Below are the code and all the weights of a small trained network. Each question names an input and a class and asks about switching units off, where a switched-off unit gives its printed mean instead of its output.

import numpy as np


def w(rows, s, z=0):
    codes = np.array(rows[::2]) - 128.0
    scale = np.full(codes.shape[1], s)
    scale[-1] = z or s
    return codes * scale


def norm(h):
    return h / np.sqrt((h * h).mean(-1, keepdims=True) + 1e-5)


def f(y):
    return y / 2 * (1 + np.tanh(0.7978845608 * (y + 0.044715 * y**3)))


def log_softmax(a):
    a = a - a.max(-1, keepdims=True)
    return a - np.log(np.exp(a).sum(-1, keepdims=True))


def net(x, mask):
    res = np.array(x, float).reshape(1, 8) / 4 @ E
    u = 0
    for l in range(2):
        y = f(norm(res) @ A[l][:, :-1].T + A[l][:, -1])
        res = res + np.where(mask[u : u + 7], y, B[l][:, -1]) @ B[l][:, :-1]
        u += 7
    return log_softmax(norm(res)[-1] @ U[:, :-1].T + U[:, -1])


A, B = {}, {}
E = w([
[154,157,182,112,95,151,76,212,110,71],'x0',
[166,188,86,179,164,87,129,141,101,175],'x1',
[181,97,145,74,162,159,145,173,114,117],'x2',
[123,93,109,103,75,201,197,120,85,96],'x3',
[83,94,68,88,167,91,123,44,106,27],'x4',
[147,126,115,160,68,158,102,213,117,249],'x5',
[91,152,163,143,192,102,167,38,108,121],'x6',
[108,37,162,134,184,196,145,118,129,99],'x7',
],0.0019)
A[0] = w([
[152,104,180,129,119,176,152,174,145,127,32],'L0N0',
[116,112,96,155,92,120,186,105,117,216,67],'L0N1',
[84,97,104,169,124,191,192,109,146,197,4],'L0N2',
[90,153,87,183,134,108,126,83,90,111,57],'L0N3',
[178,102,188,111,208,173,156,148,103,132,50],'L0N4',
[100,149,140,91,139,109,137,111,119,1,125],'L0N5',
[105,95,128,106,134,126,135,87,153,27,93],'L0N6',
],0.0044,0.0015)
B[0] = w([
[94,150,117,164,68,98,76,105,173,157,157],'L0N0',
[128,116,227,63,171,133,150,49,169,95,185],'L0N1',
[148,47,180,40,129,173,140,82,61,63,164],'L0N2',
[141,116,253,153,31,105,99,133,139,164,162],'L0N3',
[37,176,152,151,58,113,49,109,180,141,158],'L0N4',
[126,79,249,117,162,212,148,49,106,154,252],'L0N5',
[194,12,149,43,182,153,134,24,14,33,221],'L0N6',
],0.0034,0.002)
A[1] = w([
[186,95,147,56,46,188,176,181,117,82,140],'L1N0',
[148,205,80,54,154,18,185,3,150,160,88],'L1N1',
[104,81,136,92,74,155,237,70,100,175,2],'L1N2',
[151,79,135,173,121,155,233,109,119,233,9],'L1N3',
[87,52,112,106,12,173,79,174,126,139,81],'L1N4',
[100,189,188,218,163,36,87,84,184,169,104],'L1N5',
[105,172,204,116,66,96,116,127,197,172,89],'L1N6',
],0.0031,0.00094)
B[1] = w([
[89,184,122,232,161,83,123,148,168,170,237],'L1N0',
[52,129,156,134,51,205,66,177,189,167,229],'L1N1',
[155,136,184,124,154,129,81,144,109,94,212],'L1N2',
[93,124,139,92,131,163,47,132,107,18,157],'L1N3',
[42,176,162,157,99,113,94,134,233,207,219],'L1N4',
[43,91,163,160,22,252,90,241,233,187,253],'L1N5',
[105,83,136,142,79,158,74,167,189,105,212],'L1N6',
],0.0034,0.0015)
U = w([
[86,141,130,161,70,145,98,206,217,179,199],'0',
[179,157,2,138,171,45,160,167,79,120,2],'1',
[132,76,171,97,164,154,148,45,70,79,196],'2',
],0.0079,0.0015)

Each question gives the input, the list of numbers given to net, and the class t.
The units are the neurons (one row each of A and B). Each row of codes is followed by its name. A weight is (code - 128) times the scale printed after its matrix; where a second scale follows, it is the last column's (A, B and U).
mask holds one flag per neuron, layer by layer. A switched-off neuron (its flag False) gives its mean, the last column of its row in B, instead of its output. The means were averaged over made-up inputs and are rounded, as every weight is.
A unit's drop is (log p(t) with every unit on - log p(t) with that unit switched off) / (log p(t) with every unit on - log p(t) with every unit switched off).
The circuit of an input: a set's keep is (log p(t) with only the set's units on - log p(t) with every unit switched off) / (log p(t) with every unit on - log p(t) with every unit switched off). Starting from the 12 units with the biggest drops (on a tie, the unit counted first), units are removed one at a time, each time the one whose removal leaves the highest keep (on an exact tie, the one counted first), for as long as the keep stays at least 0.8.
units of the circuit, in order: the units of the circuit, biggest drop first
top k neurons: the k neurons with the biggest drops, biggest first
top k neurons in layer l: the k neurons of layer l with the biggest drops, biggest first
input [6,4,1,5,1,5,-4,-7], class 1: units of the circuit, in order -> (L1N5 L1N1)
input [-3,5,4,0,1,-1,-8,6], class 1: top 2 neurons -> (L1N5 L0N3)
input [3,-3,3,-8,3,4,5,6], class 0: top 4 neurons -> (L0N4 L1N5 L0N2 L0N1)
input [6,5,8,-5,7,6,4,5], class 0: top 2 neurons -> (L0N4 L0N6)
input [-2,1,4,-8,6,4,3,3], class 0: units of the circuit, in order -> (L1N5 L0N2)
input [2,8,2,1,-3,6,-4,-6], class 1: units of the circuit, in order -> (L1N1 L1N5)
input [-2,7,1,4,-4,4,-2,-3], class 1: top 3 neurons -> (L1N5 L0N4 L0N3)
input [-8,8,-6,7,-5,8,-8,4], class 2: top 4 neurons in layer 1 -> (L1N5 L1N1 L1N3 L1N2)
input [-5,8,-3,4,-5,4,-6,6], class 2: units of the circuit, in order -> (L0N2 L0N1)
input [6,8,4,8,-1,0,-3,1], class 1: units of the circuit, in order -> (L1N5 L0N5)
input [-5,-4,-2,5,-1,7,-1,6], class 2: units of the circuit, in order -> (L0N2)
input [2,-1,6,5,0,8,7,8], class 0: top 2 neurons -> (L0N4 L1N4)
input [7,8,5,6,1,-3,-5,2], class 1: top 4 neurons -> (L1N5 L0N3 L1N1 L1N6)
input [-2,-1,-2,1,-4,5,6,6], class 2: units of the circuit, in order -> (L0N2)
